[132 137 132  90  87]  Kog
[140 128 126  90  87]  luvap
[132 136 132  90  87]  ril
rest: [140 128 126  90] -> [87]
rest: [132 136 132] -> [90 87]
rest: [132 137] -> [132  90  87]

[105 126 138 142 137 137 140 140 145 145 148 134]  Loda
[132 112 115 119 118 118 122 125 128 139 146 134]  Lipa
[112 117 118 123 121 122 129 132 143 146 151 161]  Zubap
[104 124 137 139 142 151 138 142 131 131 132 137]  Mazu
[157 153 143 135 127 125 124 122 115 120 118 113]  fidi
[144 141 137 136 137 126 134 119 131 133 121 121]  zon
[186 146 130 126 117 117 110 105 107 103 104 107]  Kog
[140 130 132 122 122 124 118 124 122 115 109 136]  ril
Table of tags by key:
[119] -> Q_416
[142] -> Q_322
[133] -> Q_393
[136] -> Q_283
[137] -> Q_214
join zon 4:  -> Q_283
which: [140 130 132 122 122 124 118 124 122 115 109 136] -> ril
which: [144 141 137 136 137 126 134 119 131 133 121 121] -> zon

[ 97 126 164 114 134 107 124 102 114 134 123 195  95 119 144 153  74 147
 120 144 141 150 163 101 115 147 123  76 107 152 106  87 163  81  86 140
 125 129 138 114 137 164  96 143 128  99 102 130 154 142 131] = bama
[192 116  90 139  92 108 146 169  98 116 111 122 106 142  78 172 141 116
  86 139 141 120 157  76 119  89 170 138 100  78  63  78 103 146  92 146
 100 129  89 133  96 161 172 173 144 189 118 167 189  78 146] = Zubap
[103 129  97 136  98 155 124 141 138 128 106 161  56 112  83 123 130 173
 140 100 122  80 150 161  90  96 106 185  96 146 114  71  92 114 112 143
 133 131  86 130 118 114 185  81 160 137 165 144 160 132 116] = ril
[130 151 115 160 152  97 113 136 124 129  75 132 156 125  99 122 131  83
 100  67 140  83 163 136 137 116 167 128 145  65  91 150 104  58 180 154
 131 121 108 164 137 128 155 161 193 121 146 150 197  90 104] = Kog
[147 111 116  57 135 107 173 143  85 179 113  98 150 109 117 174 118 115
 143 103 113 134 173  88 116 172 115 119  75 130 162 109 110 107 111  90
 158 105 108 136 142 143 170 112 148  77 184 166 106 112 163] = zon
[103 129  97 136  98 155 124 141 138 128 106 161 112 112  83 123 130 173
 140 100 122  80 150 161  90  96 106 185  96 146 116  71  92 114 112 143
 133 131  86 130 118 114 185  81 160 137 165 144 160 132 116] = Mazu
[ 68  98 172 102 112 119 197 142 184 132 113 141 117 115 116 117 108 159
 106 113 149 150 187 117  55  86 147 129 190 147 112 133 172 153 100 159
 124 106 174 107 178  92 124  87 186 158 139 131 160 122  89] = tirab
[117 106 130 122 100 126 117 131 136 133 137  82 134 130 101 124 127 144
 137 112  98 105 167  99 180 171  83 102  92 145 136  76 136  95 147 158
 127 141 146 148  99 181 150 153 130 180  74 148 147 143  60] = luvap
all zon: [57] -> 4
gone luvap: [124 134  95  60 137 127  83  99  99 150 136 117 102  92 158 127  74 122
 180 145 148 147 153 133 130 117 136 141 167  76 131 101  98 112 171 137
 144 143 105 130 147 106 180 100 126 136  82 146 130 148] -> [181]
all Zubap: [78] -> 15 30 32 50

[162 129 188 193 168 173 166 155  78 164 169 153 168 170 170 160 156 173
 167 135 163 177 159 157 159 161 164] : bama
[162 129 188 193 168 173 166 155  78 164 169 153 168 179 170 160 156 173
 167 135 163 177 160 157 159 161 164] : zon
[162 129 190 193 168 173 166 166  78 164 169 153 168 179 170 156 156 173
 167 135 163 177 160 157 159 161 164] : Mazu
gone Mazu: [177 161 193 190 156 160 169 168 166 173 166 129 163 170 156 173 135 164
 153 164 179  78 162 168 159 157] -> [167]
rest: [163 177 159 157 159] -> [161 164]
which: [162 129 188 193 168 173 166 155  78 164 169 153 168 170 170 160 156 173
 167 135 163 177 159 157 159 161 164] -> bama

[110 102 122 114 103 123 132  78 134 125 111 119  92 120 136 129 119 131
 125 101 134  92 152 139 153 101 145 138 110 123 128 109 111 159]  Lipa
[ 99 130 122 106  97  99 135  72 129 107 111 119  93 120 144 129 109 149
 130 101 136  96 156 139 167 101 152 138 110 126 130 109 120 139]  fidi
[110 130 122  94 114  99 130 126 130 106 105  93 107 130 144 129 117 125
 130  94 144 114 144 145  94 123 118 149 121 122  94  94 128 139]  Zubap
[110 130 117 110 103  99 132  95 105 115 111 122 107 120 144 129 140 172
 128  88 134  95 127 139 107 101 147 138 110 126 154 109 128 139]  luvap
[110 134 123 109 104  96 132  88  92 107 129 128 107 114 151 133 119 180
 130 100 156  96 130 129 137 101 154 117 110 127 149 123 138 131]  bama
[119 100  85 112 101  99 132  71 127 111 130 119 116 127 151 114 133 184
 130 101 134  61 146 139 106 101 175 142  97 126 155 107 128 126]  ril
[120 130 138 114 125  99 132  97 139 107  99 104 107 120 144 140 115 139
 130 116 134 115 150 136 150 124 116 138 128 126 108 106 128 143]  Kog
[118 143 122 118 125 104 132 106 146 106  95 101 107 122 144 137 117 140
 134 135 134 129 151 139 151 122 122 138 119 127 113 109 131 139]  Mazu
[110 123 104  98 103  99 132  84 126 102 129 119 107 120 153 129 119 173
 130 105 148  96 143 140 123  90 156 138 109 131 151 109 136 112]  tirab
[110 142 122 110 103  99 132  95 115 107 111 119 106 120 144 131 119 150
 130  99 134  96 146 136 143 101 145 129 110 126 130 115 128 139]  Loda
[109 130 117  91 103  94 132 111 119 107 139 118 107 120 144 123 119 149
 130 101 134  96 127 149 114 101 145 145 110 122 146 105 128 102]  zon
[143 123 134 107 108 131 132  95 145 117 111 117 100 120 131 129 112 121
 130 109 114 103 146 139 154 124 127 145 122 126 121 105 114 139]  pemin
rest: [134  96 127] -> [149 114 101 145 145 110 122 146 105 128 102]
gone luvap: [140 107 128 129 147 110 117  95  88 115 110 127 122 109 110 172 120 126
 103  99 130 139 138 134 139 128 132 105 107 144 154 101  95] -> [111]
Table of tags by key:
[107] -> Q_864
[106] -> Q_862
[128] -> Q_849
[109] -> Q_631
join Kog 32:  -> Q_862
which: [110 123 104  98 103  99 132  84 126 102 129 119 107 120 153 129 119 173
 130 105 148  96 143 140 123  90 156 138 109 131 151 109 136 112] -> tirab
all Zubap: [144] -> 15 21 23
all Zubap: [130] -> 2 7 9 14 19

[155 142 102 129 129 114 110 124 168 116 104 125 146  98 114 136 122 132
 142 150 154 137 127 152 131 123 142 166 129 156 129 104 124 119 139 130
 104 138 126 132  91 140 136 129 114 155 138 146  90 110 121] : Loda
[155 142 102 129 129 114 110 124 168 116 104 125 146  98 114 136 122 132
 142 150 154 137 127 152 131 141 101 113 129 156 129 104 124 119 139 130
 104 138 126 132  91 140 136 129 114 155 149 114 122 147 151] : Zubap
[110 137 127 144 141 141 150 134 121 143 151 132 135 155 150 130 161 127
 124 121 143 155  82 152 129 123 142 167 149 109 102 134 141 107 106 105
 153 108 117 140 116 152 137 114 160 142 138 145  90 110 121] : pemin
[155 142 102 129 129 114 110 124 168 116 104 125 146  98 114 136 122 132
 142 150 154 137 127 152 131 141 101 113 129 156 129 104 124 119 139 130
 104 138 126 132 141 140 136 129 114 155 149 114 122 147 151] : Lipa
Table of tags by key:
[137] -> Q_244
[143] -> Q_133
[130] -> Q_104
[141] -> Q_462
[142] -> Q_787
[136] -> Q_822
[147] -> Q_870
[129] -> Q_189
join Lipa 2:  -> Q_787
which: [110 137 127 144 141 141 150 134 121 143 151 132 135 155 150 130 161 127
 124 121 143 155  82 152 129 123 142 167 149 109 102 134 141 107 106 105
 153 108 117 140 116 152 137 114 160 142 138 145  90 110 121] -> pemin
rest: [123 142 167] -> [149 109 102 134 141 107 106 105 153 108 117 140 116 152 137 114 160 142
 138 145  90 110 121]
rest: [124 121] -> [143 155  82 152 129 123 142 167 149 109 102 134 141 107 106 105 153 108
 117 140 116 152 137 114 160 142 138 145  90 110 121]
which: [155 142 102 129 129 114 110 124 168 116 104 125 146  98 114 136 122 132
 142 150 154 137 127 152 131 141 101 113 129 156 129 104 124 119 139 130
 104 138 126 132  91 140 136 129 114 155 149 114 122 147 151] -> Zubap

[ 70 120  78 130 117]  Kog
[173 180 102 166 102]  luvap
[ 98 142 120 116  96]  pemin
[156 110 167  83 158]  Loda
[156 110 136  83 158]  bama
rest: [173 180] -> [102 166 102]
which: [156 110 136  83 158] -> bama
rest: [110 136] -> [ 83 158]
key -> tag
[102] -> Q_51
[168] -> Q_80
[137] -> Q_994
[78] -> Q_501
[136] -> Q_718
[167] -> Q_650
[110] -> Q_460
[121] -> Q_977
[120] -> Q_351
join Loda 3:  -> Q_650

